Below are the code and all the weights of a small trained network. Each question names an input and a target symbol and asks about switching units off, where a switched-off unit gives its printed mean instead of its output.

import numpy as np


def w(rows, s, z=0):
    codes = np.array(rows[::2]) - 128.0
    scale = np.full(codes.shape[1], s)
    scale[-1] = z or s
    return codes * scale


def f(y):
    return y / 2 * (1 + np.tanh(0.7978845608 * (y + 0.044715 * y**3)))


def softmax(a):
    e = np.exp(a - a.max(-1, keepdims=True))
    return e / e.sum(-1, keepdims=True)


def log_softmax(a):
    a = a - a.max(-1, keepdims=True)
    return a - np.log(np.exp(a).sum(-1, keepdims=True))


def net(x, mask):
    ids = ['βγδεζθμξπστφ'.index(c) for c in x.split()]
    T = len(ids)
    res = E[ids] + P[:T]
    u = 0
    for l in range(2):
        q, k, v = (res @ M[l].T for M in (Q, K, V))
        z = softmax(np.where(np.tri(T) > 0, q @ k.T / 3**0.5, -1e9)) @ v
        res = res + np.where(mask[u], z, O[l][:, -1]) @ O[l][:, :-1]
        u += 1
        y = f(res @ A[l][:, :-1].T + A[l][:, -1])
        res = res + np.where(mask[u : u + 12], y, B[l][:, -1]) @ B[l][:, :-1]
        u += 12
    return log_softmax(res[-1] @ U[:, :-1].T + U[:, -1])


Q, K, V, O, A, B = {}, {}, {}, {}, {}, {}
E = w([
[167,114,130,125,168,120,67],'β',
[159,135,120,167,141,135,104],'γ',
[182,94,117,175,116,91,250],'δ',
[194,83,147,65,107,161,136],'ε',
[94,119,128,170,195,80,126],'ζ',
[85,173,106,141,145,173,143],'θ',
[100,42,77,192,99,158,134],'μ',
[77,188,195,131,128,113,184],'ξ',
[116,123,41,156,181,153,104],'π',
[184,120,67,53,177,92,232],'σ',
[165,109,46,80,161,178,61],'τ',
[92,4,131,47,114,79,87],'φ',
],0.019)
P = w([
[180,253,48,101,29,66,138],'0',
[179,220,98,175,32,104,132],'1',
[170,200,101,142,58,100,133],'2',
[175,171,120,159,70,121,143],'3',
[168,149,134,148,87,122,149],'4',
[169,138,139,138,105,137,152],'5',
[152,116,155,141,111,151,150],'6',
[153,100,168,137,127,160,149],'7',
[132,109,156,89,157,170,158],'8',
[143,79,179,104,161,176,146],'9',
[143,58,202,111,159,194,121],'10',
[130,67,210,86,183,195,119],'11',
[150,43,223,115,164,200,95],'12',
],0.0068)
Q[0] = w([
[205,59,162,116,254,123,154],'L0H1',
[72,148,177,193,177,74,51],'L0H1',
[103,98,93,110,150,95,220],'L0H1',
],0.0079)
K[0] = w([
[164,75,245,139,254,181,110],'L0H1',
[87,171,98,194,167,72,138],'L0H1',
[124,68,199,109,153,91,70],'L0H1',
],0.0083)
V[0] = w([
[76,128,46,192,89,120,191],'L0H1',
[23,139,181,81,206,145,255],'L0H1',
[136,112,127,49,33,85,20],'L0H1',
],0.0054)
O[0] = w([
[64,215,1,87,59,150,155,10],'L0H1',
[136,192,190,107,134,109,90,9],'L0H1',
[95,113,115,117,110,151,221,253],'L0H1',
],0.0067,0.0033)
A[0] = w([
[123,114,98,159,199,103,204,26],'L0N1',
[39,89,106,199,111,200,157,168],'L0N2',
[75,115,135,212,183,102,179,81],'L0N3',
[163,128,78,52,123,14,146,255],'L0N4',
[152,114,146,46,128,111,151,143],'L0N5',
[157,99,59,127,154,178,4,183],'L0N6',
[133,133,140,135,123,161,205,66],'L0N7',
[140,78,129,147,161,218,109,96],'L0N8',
[149,138,174,44,88,189,181,157],'L0N9',
[23,127,86,188,174,111,2,130],'L0N10',
[163,76,69,160,152,133,28,192],'L0N11',
[173,131,180,174,155,103,82,86],'L0N12',
],0.0076,0.0038)
B[0] = w([
[193,2,137,116,107,159,83,162],'L0N1',
[89,144,121,127,166,253,174,165],'L0N2',
[210,115,179,105,154,153,81,158],'L0N3',
[116,116,178,216,124,217,187,215],'L0N4',
[131,99,158,159,98,155,93,212],'L0N5',
[82,142,206,72,131,115,193,181],'L0N6',
[181,105,112,63,153,142,162,176],'L0N7',
[118,128,122,85,129,110,138,193],'L0N8',
[185,170,164,170,138,138,56,254],'L0N9',
[203,44,69,129,201,210,61,152],'L0N10',
[62,150,149,119,147,108,207,178],'L0N11',
[160,178,108,135,142,135,109,130],'L0N12',
],0.008,0.0064)
Q[1] = w([
[161,100,91,173,94,97,40],'L1H1',
[87,153,105,170,148,97,142],'L1H1',
[69,145,69,94,95,63,11],'L1H1',
],0.011)
K[1] = w([
[154,210,66,176,126,10,109],'L1H1',
[60,92,59,164,160,186,200],'L1H1',
[145,206,43,255,22,169,203],'L1H1',
],0.0081)
V[1] = w([
[87,64,202,190,2,120,95],'L1H1',
[22,68,176,156,157,153,155],'L1H1',
[102,96,116,244,179,146,62],'L1H1',
],0.0062)
O[1] = w([
[91,144,169,97,75,104,101,255],'L1H1',
[84,115,81,4,152,112,165,172],'L1H1',
[63,84,148,191,216,120,111,82],'L1H1',
],0.014,0.0044)
A[1] = w([
[192,89,41,72,134,153,160,82],'L1N1',
[131,170,83,144,205,182,118,254],'L1N2',
[166,111,156,123,70,113,101,185],'L1N3',
[68,153,189,96,124,166,89,241],'L1N4',
[151,64,91,109,159,43,176,6],'L1N5',
[108,125,66,197,91,61,187,11],'L1N6',
[158,7,81,100,128,125,129,166],'L1N7',
[18,128,123,115,91,71,92,214],'L1N8',
[146,72,51,138,239,144,147,105],'L1N9',
[167,73,170,147,118,174,153,116],'L1N10',
[127,2,122,196,100,145,88,197],'L1N11',
[32,181,92,109,169,132,219,78],'L1N12',
],0.0084,0.0041)
B[1] = w([
[88,198,149,82,148,94,103,190],'L1N1',
[157,78,183,68,152,174,183,168],'L1N2',
[170,154,158,138,152,103,107,218],'L1N3',
[148,139,56,210,173,128,123,193],'L1N4',
[121,125,105,129,208,198,103,154],'L1N5',
[116,60,2,142,109,77,136,127],'L1N6',
[121,197,144,142,117,133,86,216],'L1N7',
[165,232,59,153,142,160,82,157],'L1N8',
[138,110,116,105,183,40,110,185],'L1N9',
[125,123,101,181,81,130,82,250],'L1N10',
[94,133,128,69,155,120,39,224],'L1N11',
[134,51,178,211,93,137,44,196],'L1N12',
],0.0077,0.013)
U = w([
[108,122,153,138,135,147,157,118],'β',
[81,4,119,100,67,155,109,51],'γ',
[163,72,178,113,62,114,83,131],'δ',
[159,154,126,151,169,244,191,124],'ε',
[92,146,167,144,115,58,174,255],'ζ',
[106,91,159,2,55,119,154,200],'θ',
[88,171,54,104,111,109,52,92],'μ',
[198,173,71,77,133,122,141,61],'ξ',
[144,57,102,127,160,106,130,98],'π',
[163,78,37,107,89,75,144,223],'σ',
[92,219,206,171,165,122,163,94],'τ',
[127,90,107,99,91,100,133,92],'φ',
],0.0067,0.0041)

Each question gives the input, a string of symbols that net reads in full, and the target symbol t.
The units are the heads (3 rows each of Q, K, V and O) and the neurons (one row each of A and B). Each row of codes is followed by its name. A weight is (code - 128) times the scale printed after its matrix; where a second scale follows, it is the last column's (O, A, B and U).
mask holds one flag per unit, layer by layer, with each layer's heads first. A switched-off unit (its flag False) gives its mean, the last column of its rows in O or B, instead of its output. The means were averaged over made-up inputs and are rounded, as every weight is.
A unit's drop is (log p(t) with every unit on - log p(t) with that unit switched off) / (log p(t) with every unit on - log p(t) with every unit switched off).
The circuit of an input: a set's keep is (log p(t) with only the set's units on - log p(t) with every unit switched off) / (log p(t) with every unit on - log p(t) with every unit switched off). Starting from the 12 units with the biggest drops (on a tie, the unit counted first), units are removed one at a time, each time the one whose removal leaves the highest keep (on an exact tie, the one counted first), for as long as the keep stays at least 0.8.
units of the circuit, in order: the units of the circuit, biggest drop first
unit that matters most: the unit with the biggest drop
top k neurons: the k neurons with the biggest drops, biggest first
top k neurons in layer l: the k neurons of layer l with the biggest drops, biggest first
input γ σ δ, target σ: units of the circuit, in order -> L1N6, L1H1
input δ θ μ, target γ: top 3 neurons -> L1N12, L0N2, L1N2
input δ π δ, target σ: top 3 neurons in layer 1 -> L1N6, L1N9, L1N3
input τ ε θ γ ε δ ε φ θ, target μ: units of the circuit, in order -> L1H1, L1N8, L0N4
input ε ζ μ δ φ ε σ τ, target θ: units of the circuit, in order -> L1H1, L0N6
input ε γ π ζ δ θ δ φ μ, target μ: top 2 neurons -> L1N8, L0N4
input τ ε φ γ ξ ε τ, target θ: units of the circuit, in order -> L1H1, L0N6, L0N11
input θ φ ε τ θ ξ, target θ: top 2 neurons -> L0N6, L0N11
input δ ε φ θ δ ξ ε δ ε δ δ σ, target δ: unit that matters most -> L0N4
input δ π δ δ φ δ θ δ δ ε τ ε γ, target θ: units of the circuit, in order -> L1H1, L0N6, L0N11, L0N9
input ξ θ θ ε ε γ ε ε δ σ τ δ β, target θ: units of the circuit, in order -> L1H1, L0N6, L0N11
input ε ε τ ε β ε ζ, target π: units of the circuit, in order -> L1H1, L0N10, L1N9, L0N3
input ε φ θ ε δ δ ε ε ε ε φ τ, target μ: top 2 neurons in layer 1 -> L1N8, L1N4
input ε ε δ θ τ ε θ, target θ: unit that matters most -> L0N6
input π ε π β, target π: top 3 neurons in layer 1 -> L1N9, L1N12, L1N5
input ε ε μ, target γ: top 3 neurons -> L0N2, L0N9, L1N12
input ε δ γ φ μ β, target μ: top 2 neurons -> L1N8, L0N11
input ε β σ ε ε ε δ β β π φ ε γ, target μ: top 2 neurons -> L1N8, L0N11
input δ ζ θ ζ σ, target π: top 3 neurons -> L1N9, L0N10, L0N4
input ε π ε ε ε θ, target ε: unit that matters most -> L0N2
input ε ε δ φ ε τ δ σ, target ξ: top 4 neurons in layer 0 -> L0N6, L0N4, L0N8, L0N11
